Below are the code and all the weights of a small trained network. Each question names an input and a class and asks about switching units off, where a switched-off unit gives its printed mean instead of its output.

import numpy as np


def w(rows, s, z=0):
    codes = np.array(rows[::2]) - 128.0
    scale = np.full(codes.shape[1], s)
    scale[-1] = z or s
    return codes * scale


def norm(h):
    return h / np.sqrt((h * h).mean(-1, keepdims=True) + 1e-5)


def f(y):
    return y / 2 * (1 + np.tanh(0.7978845608 * (y + 0.044715 * y**3)))


def log_softmax(a):
    a = a - a.max(-1, keepdims=True)
    return a - np.log(np.exp(a).sum(-1, keepdims=True))


def net(x, mask):
    res = np.array(x, float).reshape(1, 7) / 4 @ E
    u = 0
    for l in range(3):
        y = f(norm(res) @ A[l][:, :-1].T + A[l][:, -1])
        res = res + np.where(mask[u : u + 7], y, B[l][:, -1]) @ B[l][:, :-1]
        u += 7
    return log_softmax(norm(res)[-1] @ U[:, :-1].T + U[:, -1])


A, B = {}, {}
E = w([
[164,125,149,90,199,166,62],'x0',
[206,147,96,144,60,135,108],'x1',
[162,48,110,60,101,105,202],'x2',
[110,162,46,55,118,140,133],'x3',
[252,140,94,191,133,129,91],'x4',
[156,95,104,111,108,127,47],'x5',
[127,88,82,130,122,2,104],'x6',
],0.0086)
A[0] = w([
[238,93,85,141,65,78,135,41],'L0N1',
[65,155,128,149,50,174,120,148],'L0N2',
[196,255,110,61,127,137,145,200],'L0N3',
[106,54,175,227,106,151,93,37],'L0N4',
[182,79,171,31,156,88,127,132],'L0N5',
[66,66,91,81,142,11,157,221],'L0N6',
[153,109,195,127,88,134,120,5],'L0N7',
],0.0093,0.0021)
B[0] = w([
[255,106,157,222,53,58,48,218],'L0N1',
[117,40,111,133,101,218,150,170],'L0N2',
[102,3,105,189,121,164,72,191],'L0N3',
[146,203,232,103,156,115,191,172],'L0N4',
[119,155,95,51,93,174,207,187],'L0N5',
[182,86,122,42,45,60,96,253],'L0N6',
[156,141,167,72,150,185,145,134],'L0N7',
],0.008,0.0065)
A[1] = w([
[254,125,198,100,96,127,233,116],'L1N1',
[144,158,192,197,211,61,128,61],'L1N2',
[134,117,116,251,133,115,120,111],'L1N3',
[89,132,94,151,64,92,189,85],'L1N4',
[121,118,30,131,205,181,108,3],'L1N5',
[86,157,112,153,115,139,106,69],'L1N6',
[150,133,75,133,98,105,100,115],'L1N7',
],0.009,0.0055)
B[1] = w([
[65,106,110,255,139,195,158,253],'L1N1',
[99,191,153,122,253,122,119,158],'L1N2',
[150,119,128,22,192,143,162,169],'L1N3',
[113,128,122,69,210,88,130,153],'L1N4',
[59,177,128,115,134,231,137,136],'L1N5',
[117,87,157,132,136,134,147,115],'L1N6',
[180,53,142,119,173,99,170,163],'L1N7',
],0.0086,0.0063)
A[2] = w([
[114,125,104,110,148,187,147,168],'L2N1',
[71,73,99,46,107,140,122,41],'L2N2',
[254,165,65,108,96,160,96,46],'L2N3',
[135,145,89,127,100,52,86,72],'L2N4',
[38,129,98,170,84,45,233,4],'L2N5',
[173,122,23,55,222,141,150,54],'L2N6',
[141,146,149,165,174,23,114,144],'L2N7',
],0.0084,0.0032)
B[2] = w([
[113,138,117,162,134,97,148,231],'L2N1',
[66,104,151,89,164,144,172,253],'L2N2',
[136,68,174,120,36,84,145,251],'L2N3',
[157,83,168,157,63,200,78,188],'L2N4',
[131,178,115,52,125,8,100,232],'L2N5',
[71,79,186,132,105,141,171,167],'L2N6',
[162,115,180,134,201,136,31,233],'L2N7',
],0.011,0.0027)
U = w([
[113,151,76,92,124,160,42,65],'0',
[81,118,133,190,141,222,179,166],'1',
[147,183,111,114,103,120,127,11],'2',
[172,181,88,134,81,128,134,16],'3',
[227,68,102,126,69,86,79,178],'4',
[143,181,182,138,220,100,81,117],'5',
[62,110,120,7,95,84,178,153],'6',
],0.017,0.011)

Each question gives the input, the list of numbers given to net, and the class t.
The units are the neurons (one row each of A and B). Each row of codes is followed by its name. A weight is (code - 128) times the scale printed after its matrix; where a second scale follows, it is the last column's (A, B and U).
mask holds one flag per neuron, layer by layer. A switched-off neuron (its flag False) gives its mean, the last column of its row in B, instead of its output. The means were averaged over made-up inputs and are rounded, as every weight is.
A unit's drop is (log p(t) with every unit on - log p(t) with that unit switched off) / (log p(t) with every unit on - log p(t) with every unit switched off).
The circuit of an input: a set's keep is (log p(t) with only the set's units on - log p(t) with every unit switched off) / (log p(t) with every unit on - log p(t) with every unit switched off). Starting from the 12 units with the biggest drops (on a tie, the unit counted first), units are removed one at a time, each time the one whose removal leaves the highest keep (on an exact tie, the one counted first), for as long as the keep stays at least 0.8.
circuit, biggest first: the units of the circuit, biggest drop first
top k neurons: the k neurons with the biggest drops, biggest first
drop when u is switched off: that unit's drop, to one decimal
input [-2,4,-3,2,0,8,-8], class 1: circuit, biggest first -> (L0N6)
input [-8,8,7,2,1,-7,-7], class 1: top 2 neurons -> (L1N1 L0N6)
input [4,6,-3,2,1,-1,-5], class 1: top 4 neurons -> (L0N1 L0N6 L0N3 L1N5)
input [-8,1,-7,1,2,-8,5], class 6: top 4 neurons -> (L0N1 L1N3 L0N2 L2N5)
input [7,7,8,5,-3,-3,-4], class 1: top 2 neurons -> (L0N6 L2N5)
input [6,5,-3,-1,7,-8,-5], class 1: top 4 neurons -> (L0N6 L0N1 L2N5 L2N7)
input [0,-7,-1,-6,5,-1,-5], class 5: top 2 neurons -> (L1N2 L0N5)
input [-5,-3,-2,-4,-2,-4,0], class 6: top 2 neurons -> (L0N1 L2N5)
input [-3,3,-6,4,-1,4,-5], class 1: top 2 neurons -> (L0N1 L0N6)
input [-6,-7,7,-4,7,-7,-1], class 5: top 3 neurons -> (L2N5 L0N2 L1N4)
input [1,-6,8,-2,7,3,-2], class 1: top 3 neurons -> (L1N1 L0N5 L0N6)
input [-8,-5,-7,6,-6,-6,-6], class 6: top 2 neurons -> (L2N5 L1N1)
input [0,-4,3,-7,0,-3,3], class 6: top 3 neurons -> (L0N6 L0N1 L2N5)
input [-1,2,4,5,0,-6,4], class 4: circuit, biggest first -> (L0N1)
input [-7,-7,1,-1,4,0,0], class 5: drop when L2N7 is switched off -> 0.4
input [-8,-8,1,-5,-4,2,-6], class 6: drop when L2N5 is switched off -> 0.8
input [7,7,2,-6,-6,-7,4], class 6: drop when L2N5 is switched off -> 0.4
input [2,4,4,5,-1,-2,-4], class 1: drop when L0N6 is switched off -> 0.4
